Below are the code and all the weights of a small trained network. Each question names an input and a class and asks about switching units off, where a switched-off unit gives its printed mean instead of its output.

import numpy as np


def w(rows, s, z=0):
    codes = np.array(rows[::2]) - 128.0
    scale = np.full(codes.shape[1], s)
    scale[-1] = z or s
    return codes * scale


def f(y):
    return np.maximum(y, 0)


def log_softmax(a):
    a = a - a.max(-1, keepdims=True)
    return a - np.log(np.exp(a).sum(-1, keepdims=True))


def net(x, mask):
    res = np.array(x, float).reshape(1, 3) / 4 @ E
    y = f(res @ A[0][:, :-1].T + A[0][:, -1])
    res = res + np.where(mask, y, B[0][:, -1]) @ B[0][:, :-1]
    return log_softmax(res[-1] @ U[:, :-1].T + U[:, -1])


A, B = {}, {}
E = w([
[62,216,189,213],'x0',
[119,233,2,97],'x1',
[27,119,161,13],'x2',
],0.0071)
A[0] = w([
[177,113,221,164,119],'n0',
[118,104,118,96,109],'n1',
[93,129,136,98,90],'n2',
[185,121,69,216,124],'n3',
[150,105,97,149,129],'n4',
[167,158,169,99,116],'n5',
[248,120,152,169,98],'n6',
[162,144,112,184,108],'n7',
[241,146,126,52,122],'n8',
[198,150,95,154,101],'n9',
[59,130,162,53,110],'n10',
[81,115,151,110,96],'n11',
[127,59,203,141,113],'n12',
[148,104,109,109,255],'n13',
[79,108,123,97,82],'n14',
[101,112,155,74,91],'n15',
[119,183,145,163,130],'n16',
[159,127,172,118,244],'n17',
[144,235,5,99,91],'n18',
[176,117,123,171,84],'n19',
[187,44,87,82,139],'n20',
[168,123,112,202,79],'n21',
[164,98,112,86,118],'n22',
[146,24,171,136,89],'n23',
[88,182,152,169,243],'n24',
[133,143,113,128,104],'n25',
[66,141,146,62,185],'n26',
[106,167,182,157,72],'n27',
],0.013,0.0061)
B[0] = w([
[79,125,106,113,199],'n0',
[136,123,153,133,149],'n1',
[126,140,162,111,148],'n2',
[168,120,149,88,213],'n3',
[147,127,141,125,158],'n4',
[119,127,130,128,131],'n5',
[144,122,160,76,202],'n6',
[146,110,159,103,175],'n7',
[106,93,161,163,185],'n8',
[133,132,146,108,179],'n9',
[160,115,170,83,188],'n10',
[131,139,153,123,152],'n11',
[75,168,94,124,198],'n12',
[196,64,58,132,202],'n13',
[134,151,165,112,151],'n14',
[132,152,159,107,160],'n15',
[120,81,159,153,175],'n16',
[153,93,50,105,195],'n17',
[26,149,97,104,244],'n18',
[131,122,159,103,164],'n19',
[105,62,180,195,212],'n20',
[146,134,173,103,178],'n21',
[119,96,165,160,168],'n22',
[57,159,108,117,198],'n23',
[149,3,123,173,222],'n24',
[110,128,132,122,139],'n25',
[176,75,140,91,200],'n26',
[92,119,166,169,162],'n27',
],0.028,0.011)
U = w([
[157,157,161,61,101],'0',
[29,149,57,115,66],'1',
[120,105,134,245,150],'2',
[159,107,42,173,252],'3',
[197,193,69,184,68],'4',
],0.011,0.0031)

Each question gives the input, the list of numbers given to net, and the class t.
The units are the neurons (one row each of A and B). Each row of codes is followed by its name. A weight is (code - 128) times the scale printed after its matrix; where a second scale follows, it is the last column's (A, B and U).
mask holds one flag per neuron, in row order. A switched-off neuron (its flag False) gives its mean, the last column of its row in B, instead of its output. The means were averaged over made-up inputs and are rounded, as every weight is.
A unit's drop is (log p(t) with every unit on - log p(t) with that unit switched off) / (log p(t) with every unit on - log p(t) with every unit switched off).
The circuit of an input: a set's keep is (log p(t) with only the set's units on - log p(t) with every unit switched off) / (log p(t) with every unit on - log p(t) with every unit switched off). Starting from the 12 units with the biggest drops (on a tie, the unit counted first), units are removed one at a time, each time the one whose removal leaves the highest keep (on an exact tie, the one counted first), for as long as the keep stays at least 0.8.
units of the circuit, in order: the units of the circuit, biggest drop first
unit that matters most: the unit with the biggest drop
k most important neurons: the k neurons with the biggest drops, biggest first
drop of u: that unit's drop, to one decimal
input [6,-7,2], class 1: unit that matters most : n12
input [6,1,-6], class 0: 3 most important neurons : n20, n3, n21
input [1,3,-1], class 3: units of the circuit, in order : n23, n20, n6
input [7,3,7], class 0: 2 most important neurons : n10, n20
input [4,-4,0], class 1: 4 most important neurons : n20, n0, n12, n13
input [6,-2,-6], class 0: 2 most important neurons : n20, n3
input [-8,4,6], class 2: 2 most important neurons : n20, n8
input [6,-7,-7], class 0: 4 most important neurons : n18, n6, n21, n3
input [-7,-8,-2], class 1: 2 most important neurons : n23, n12
input [-1,0,-3], class 3: 3 most important neurons : n10, n15, n26
input [5,-6,-5], class 1: 2 most important neurons : n0, n12
input [-8,-7,4], class 2: 4 most important neurons : n20, n18, n22, n8
input [-6,-4,-2], class 2: 2 most important neurons : n20, n18
input [-6,-8,4], class 1: unit that matters most : n23
input [-5,-6,5], class 1: 4 most important neurons : n23, n12, n24, n3
input [-4,7,-6], class 1: drop of n10 : 0.8
input [3,6,7], class 0: drop of n26 : 0.5
input [-5,4,-4], class 2: drop of n10 : 0.4
